[[138 124 112 136 151 124 120 147 130 107 138 134 128  98 125]
 [119 133 130 128 126 111 134 119 128 137 126 133 144 120 139]]
->
[[138 124 112 136 151 124 120 147 130 107 138 134 128  98 125]]

[[132 130 129 126 138]
 [125 125 117 134 138]
 [116 136 138 141 123]
 [131 129 129 130 124]
 [112 122 142 130 126]
 [125 125 123 127 140]
 [120 136 137 132 144]
 [152 132 103 138 141]
 [128 132 135 125 124]
 [133 126 130 132 124]]
->
[[132 130 129 126 138]
 [116 136 138 141 123]
 [112 122 142 130 126]
 [120 136 137 132 144]
 [128 132 135 125 124]]

[[136 117 116 120 141 125 124 119 133 140 119 140 138 117 121]
 [111 125 141 123 110 141 142 144 117 141 118 111 111 118 124]
 [114 117 115 116 116 145 145 135 117 150 116 120 115 117 125]
 [148 142 138 139 145 103 114 126 135 105 143 135 145 144 110]
 [130 142 106 144 129 126 126 122 142 105 149 141 130 120 148]]
->
[[136 117 116 120 141 125 124 119 133 140 119 140 138 117 121]
 [114 117 115 116 116 145 145 135 117 150 116 120 115 117 125]
 [130 142 106 144 129 126 126 122 142 105 149 141 130 120 148]]

[[124 140 129 129 127 128]
 [124 140 129 129 126 128]
 [124 140 129 129 126 128]
 [110 136 122 130 106 128]
 [139 142 132 114 126 150]]
->
[[124 140 129 129 127 128]
 [124 140 129 129 126 128]
 [139 142 132 114 126 150]]

[[133 117 118 131 140]
 [112 147 132 114 135]
 [121 134 117 122 138]
 [109 151 107 116 138]
 [109 150 112 115 137]
 [140 110 129 131 116]
 [136 114 122 131 126]
 [138 112 139 129 127]
 [137 111 110 135 135]
 [144 104 126 135 126]
 [139 111 120 132 123]
 [129 127 125 122 118]]
->
[[133 117 118 131 140]
 [121 134 117 122 138]
 [109 150 112 115 137]
 [136 114 122 131 126]
 [137 111 110 135 135]
 [139 111 120 132 123]]

[[127 130 119 128 128]
 [144 127 128 129 128]
 [126 134 126 128 128]
 [127 130 156 126 130]
 [125 145 128 128 129]
 [115 130 127 127 128]
 [146 127 129 129 128]]
->
[[127 130 119 128 128]
 [126 134 126 128 128]
 [125 145 128 128 129]
 [146 127 129 129 128]]
